Below are the code and all the weights of a small trained network. Each question names an input and a class and asks about switching units off, where a switched-off unit gives its printed mean instead of its output.

import numpy as np


def w(rows, s, z=0):
    codes = np.array(rows[::2]) - 128.0
    scale = np.full(codes.shape[1], s)
    scale[-1] = z or s
    return codes * scale


def f(y):
    return y / 2 * (1 + np.tanh(0.7978845608 * (y + 0.044715 * y**3)))


def log_softmax(a):
    a = a - a.max(-1, keepdims=True)
    return a - np.log(np.exp(a).sum(-1, keepdims=True))


def net(x, mask):
    res = np.array(x, float).reshape(1, 2) / 4 @ E
    y = f(res @ A[0][:, :-1].T + A[0][:, -1])
    res = res + np.where(mask, y, B[0][:, -1]) @ B[0][:, :-1]
    return log_softmax(res[-1] @ U[:, :-1].T + U[:, -1])


A, B = {}, {}
E = w([
[85,206,201,61,215],'x0',
[8,192,139,201,71],'x1',
],0.011)
A[0] = w([
[220,85,126,147,132,123],'neuron 0',
[130,191,140,110,137,188],'neuron 1',
[206,54,93,108,102,175],'neuron 2',
[205,86,91,94,179,204],'neuron 3',
[130,164,83,147,64,154],'neuron 4',
[78,99,69,204,77,236],'neuron 5',
[91,172,215,116,201,208],'neuron 6',
[105,227,183,92,156,214],'neuron 7',
[124,204,248,65,189,101],'neuron 8',
[108,137,123,142,89,115],'neuron 9',
[105,160,110,114,167,155],'neuron 10',
[137,65,73,83,57,223],'neuron 11',
[117,99,152,131,56,254],'neuron 12',
[141,103,110,101,150,136],'neuron 13',
[144,92,154,137,127,115],'neuron 14',
[202,108,77,199,64,188],'neuron 15',
[93,131,166,103,147,129],'neuron 16',
],0.015,0.005)
B[0] = w([
[204,102,121,104,120,196],'neuron 0',
[162,117,180,142,146,173],'neuron 1',
[207,85,73,143,142,220],'neuron 2',
[189,133,91,137,79,227],'neuron 3',
[81,155,92,156,113,171],'neuron 4',
[39,254,119,113,67,222],'neuron 5',
[166,112,233,98,183,236],'neuron 6',
[173,92,231,154,182,233],'neuron 7',
[18,74,154,71,38,250],'neuron 8',
[83,142,81,120,121,153],'neuron 9',
[148,118,159,123,144,161],'neuron 10',
[153,162,113,158,177,201],'neuron 11',
[109,198,139,150,131,177],'neuron 12',
[133,150,126,93,105,157],'neuron 13',
[137,122,118,131,115,138],'neuron 14',
[98,107,63,168,220,224],'neuron 15',
[142,97,146,143,157,165],'neuron 16',
],0.039,0.018)
U = w([
[138,242,191,152,117,108],'0',
[194,129,158,73,41,2],'1',
[191,127,81,171,165,56],'2',
[91,103,253,86,135,169],'3',
[39,177,68,147,99,244],'4',
],0.011,0.0014)

Each question gives the input, the list of numbers given to net, and the class t.
The units are the neurons (one row each of A and B). Each row of codes is followed by its name. A weight is (code - 128) times the scale printed after its matrix; where a second scale follows, it is the last column's (A, B and U).
mask holds one flag per neuron, in row order. A switched-off neuron (its flag False) gives its mean, the last column of its row in B, instead of its output. The means were averaged over made-up inputs and are rounded, as every weight is.
A unit's drop is (log p(t) with every unit on - log p(t) with that unit switched off) / (log p(t) with every unit on - log p(t) with every unit switched off).
The circuit of an input: a set's keep is (log p(t) with only the set's units on - log p(t) with every unit switched off) / (log p(t) with every unit on - log p(t) with every unit switched off). Starting from the 12 units with the biggest drops (on a tie, the unit counted first), units are removed one at a time, each time the one whose removal leaves the highest keep (on an exact tie, the one counted first), for as long as the keep stays at least 0.8.
units of the circuit, in order: the units of the circuit, biggest drop first
k most important neurons: the k neurons with the biggest drops, biggest first
drop of u: that unit's drop, to one decimal
input [2,-3], class 1: 3 most important neurons -> [neuron 15; neuron 7; neuron 3]
input [3,-5], class 1: units of the circuit, in order -> [neuron 3]
input [-8,0], class 4: 2 most important neurons -> [neuron 5; neuron 7]
input [0,1], class 0: 3 most important neurons -> [neuron 8; neuron 15; neuron 6]
input [-1,0], class 4: 3 most important neurons -> [neuron 6; neuron 7; neuron 2]
input [1,5], class 0: 2 most important neurons -> [neuron 8; neuron 5]
input [1,8], class 0: 2 most important neurons -> [neuron 8; neuron 5]
input [-5,0], class 4: 2 most important neurons -> [neuron 5; neuron 7]
input [0,5], class 0: 2 most important neurons -> [neuron 8; neuron 15]
input [-5,-1], class 2: 2 most important neurons -> [neuron 8; neuron 2]
input [-2,0], class 4: 2 most important neurons -> [neuron 7; neuron 6]
input [-4,-1], class 2: drop of neuron 8 -> 1.4
input [1,6], class 0: drop of neuron 8 -> 1.8
input [5,-8], class 1: drop of neuron 3 -> 1.1
input [1,-5], class 1: drop of neuron 15 -> 1.0
